After every row comes one of two labels: whether the row has a hidden trait. Each part has its own trait and labels.
In the rows, 100 means zero.
101 104 94 99 102 98 100 101 102 99 100 102 100 98 88 102 97 100 107 111 114 101 105 99 100 101 100 92 99 99 110 83 101 101 100 108 100 101 100 97 100 101 101 100 100 101 78 92 110 94 91 100 95 92 98 81 106 109 103 100 105 100 91 104 103 100 105 99 93 94 99 100 99 91 95 87 101 94 105 100 84 98 104 99 101 113 92 98 98 100 101 91 100 93 99 97 99 125 100 112 99 99 104 96 -> LC
93 96 104 97 99 100 89 95 100 100 101 100 99 100 98 94 97 101 105 96 108 109 102 102 98 103 114 102 101 111 97 91 96 99 101 95 102 98 93 101 98 99 97 97 100 98 101 98 92 109 109 102 94 104 102 107 94 94 99 99 99 98 104 101 101 119 99 94 103 92 99 100 101 96 111 98 94 102 99 99 101 99 86 99 95 104 102 95 100 100 93 99 106 102 117 102 99 98 97 101 98 112 100 109 -> LC
88 104 103 101 107 103 98 101 90 104 104 99 100 98 99 105 101 99 100 102 94 104 102 97 89 107 101 100 99 79 99 105 105 96 104 106 100 88 100 99 103 100 102 98 99 102 98 102 121 97 108 105 97 94 94 100 103 101 105 102 100 103 102 103 100 97 100 99 100 104 96 102 98 105 95 102 105 116 100 99 100 99 106 91 103 96 100 105 91 99 94 98 105 102 90 92 100 82 97 98 102 100 101 92 -> LB
100 101 96 99 76 100 107 101 85 100 88 101 99 99 101 110 113 100 100 101 66 101 99 100 132 112 100 100 100 100 99 103 104 101 100 95 100 111 101 92 100 101 101 112 66 101 72 94 102 90 93 79 105 99 122 98 101 100 101 110 110 101 101 101 42 99 99 114 86 102 99 100 107 102 99 98 97 72 96 111 100 100 112 101 83 57 102 99 99 100 129 115 100 108 98 99 96 119 121 86 91 87 85 66 -> LB
113 99 99 100 100 100 99 100 100 100 100 100 99 100 100 99 94 100 100 128 103 99 143 130 100 100 98 100 115 78 99 130 70 100 155 104 60 100 165 99 108 100 100 116 87 99 86 99 99 83 100 104 113 101 105 100 101 66 100 69 117 110 107 100 114 82 79 143 103 107 100 98 78 103 101 100 90 10 104 118 100 110 100 104 76 101 100 119 120 100 100 116 48 100 34 99 100 101 99 132 93 110 104 98 -> LC
99 98 98 102 98 100 105 102 81 100 95 124 98 102 99 111 100 101 101 100 103 102 116 100 119 99 100 100 87 111 88 81 99 119 102 90 96 100 97 104 114 94 86 110 73 87 100 80 98 89 100 80 105 96 138 123 106 97 111 99 106 99 100 99 54 102 76 117 100 85 93 71 101 102 99 92 99 73 101 99 101 113 96 106 76 66 106 99 104 112 100 113 149 100 75 105 100 115 121 92 89 101 99 74 -> LB
102 120 101 96 102 100 98 130 100 100 93 156 100 92 99 65 101 94 99 103 69 79 149 97 135 102 94 154 99 72 107 120 104 98 99 105 99 89 167 100 110 100 79 120 85 102 99 101 109 81 83 105 101 96 102 73 51 68 120 64 119 102 98 140 110 81 87 150 96 107 99 100 76 115 102 102 95 19 104 112 107 101 86 103 78 97 99 102 101 116 109 101 97 87 99 99 127 99 102 98 93 105 103 91 -> LC
93 99 99 96 98 100 98 106 95 103 100 99 101 101 100 98 97 106 100 92 102 110 102 92 90 103 107 102 103 103 100 99 107 99 100 95 104 94 100 96 108 100 91 101 100 95 97 102 98 99 105 104 94 102 102 100 101 98 100 100 99 100 103 99 100 101 94 99 99 98 99 100 100 98 102 100 100 118 97 100 94 102 96 100 98 99 101 100 96 100 91 99 105 102 101 103 95 97 102 100 106 109 100 103 -> LC
85 102 108 101 97 101 104 100 95 100 100 113 101 105 96 98 102 106 100 102 94 97 100 100 82 107 110 102 94 101 112 103 100 100 87 101 101 98 104 106 101 106 92 99 89 90 101 101 109 101 105 102 99 104 102 110 105 102 106 91 99 100 106 98 102 110 102 95 100 97 100 100 99 100 100 100 100 111 100 100 97 100 99 100 98 89 99 103 100 105 100 98 107 100 105 95 103 91 100 100 102 100 100 99 -> LC
101 65 101 88 66 99 107 108 92 100 98 110 100 113 110 121 110 97 93 104 97 101 101 100 99 100 99 90 99 114 101 84 114 117 97 89 98 106 98 104 100 100 95 100 100 87 69 87 102 86 100 82 108 87 97 117 101 63 100 108 101 113 100 99 99 99 72 97 86 85 85 99 99 108 99 103 93 60 100 115 98 100 103 100 75 100 108 108 100 102 129 101 103 109 76 71 88 99 100 91 101 96 92 67 -> LC
98 64 94 103 70 100 109 114 99 98 94 108 100 116 102 96 100 101 100 96 105 103 98 102 101 112 100 93 89 117 93 70 97 99 102 95 104 113 99 102 100 91 98 110 99 98 101 84 92 101 88 82 106 104 126 114 101 97 113 100 97 99 70 83 101 100 100 103 89 83 83 100 102 98 103 99 91 101 99 112 99 112 101 110 97 102 106 99 100 101 132 99 101 101 75 101 87 102 112 101 83 102 90 72 -> LC
119 69 97 101 72 98 100 100 100 103 97 107 99 114 101 100 110 105 100 102 99 103 100 88 128 99 72 101 90 99 100 100 112 100 101 99 101 100 99 104 110 100 86 111 68 100 100 83 107 86 83 99 107 94 99 115 100 72 111 99 101 109 100 86 57 98 73 100 91 91 101 100 115 108 91 100 88 100 103 110 100 100 105 111 84 63 102 100 101 100 130 110 139 111 76 100 90 101 117 94 101 101 99 99 -> LC
118 104 110 167 106 101 103 103 87 99 99 147 101 94 130 65 107 98 100 102 56 87 151 94 138 140 99 98 112 65 104 105 109 98 141 122 98 88 170 57 103 105 85 101 101 104 87 102 114 82 86 101 103 91 93 78 54 63 117 64 122 111 106 140 113 70 76 142 101 106 98 99 78 111 93 100 105 21 100 116 110 111 113 101 78 86 97 103 116 108 103 119 42 88 31 97 134 117 143 97 98 95 101 74 -> LC
103 75 106 99 79 101 104 110 84 100 99 101 101 110 98 113 111 98 94 103 43 107 102 88 100 112 79 81 97 99 101 95 125 121 99 107 95 112 112 99 112 93 92 112 71 104 98 88 112 99 102 84 109 90 117 109 116 65 110 102 105 108 100 98 53 104 70 104 84 103 87 71 93 117 86 100 103 68 99 112 90 115 123 102 106 64 102 105 101 110 135 103 99 106 96 64 96 96 119 95 102 90 86 55 -> LB
101 101 101 96 101 94 94 128 100 100 90 147 96 96 131 102 105 97 117 136 70 103 101 120 99 101 108 158 116 97 98 124 72 103 99 124 100 98 168 98 109 102 101 118 89 96 99 142 106 100 83 100 111 112 95 97 51 100 115 76 102 110 100 102 100 78 101 97 96 104 99 99 98 108 96 103 102 11 103 114 112 108 74 100 79 99 99 117 121 100 100 114 38 99 98 102 128 99 101 99 101 107 105 92 -> LB
102 97 110 91 112 103 102 107 101 103 99 111 101 89 102 114 103 96 99 103 81 113 100 91 101 105 107 95 96 88 99 109 114 103 130 118 97 89 108 92 106 101 107 101 106 99 89 96 118 97 115 107 106 79 80 83 117 101 101 103 107 110 108 107 98 93 93 88 104 119 98 99 86 105 99 108 119 106 104 105 89 98 119 93 110 111 102 102 100 98 107 99 105 95 92 95 102 88 96 95 104 104 96 77 -> LB
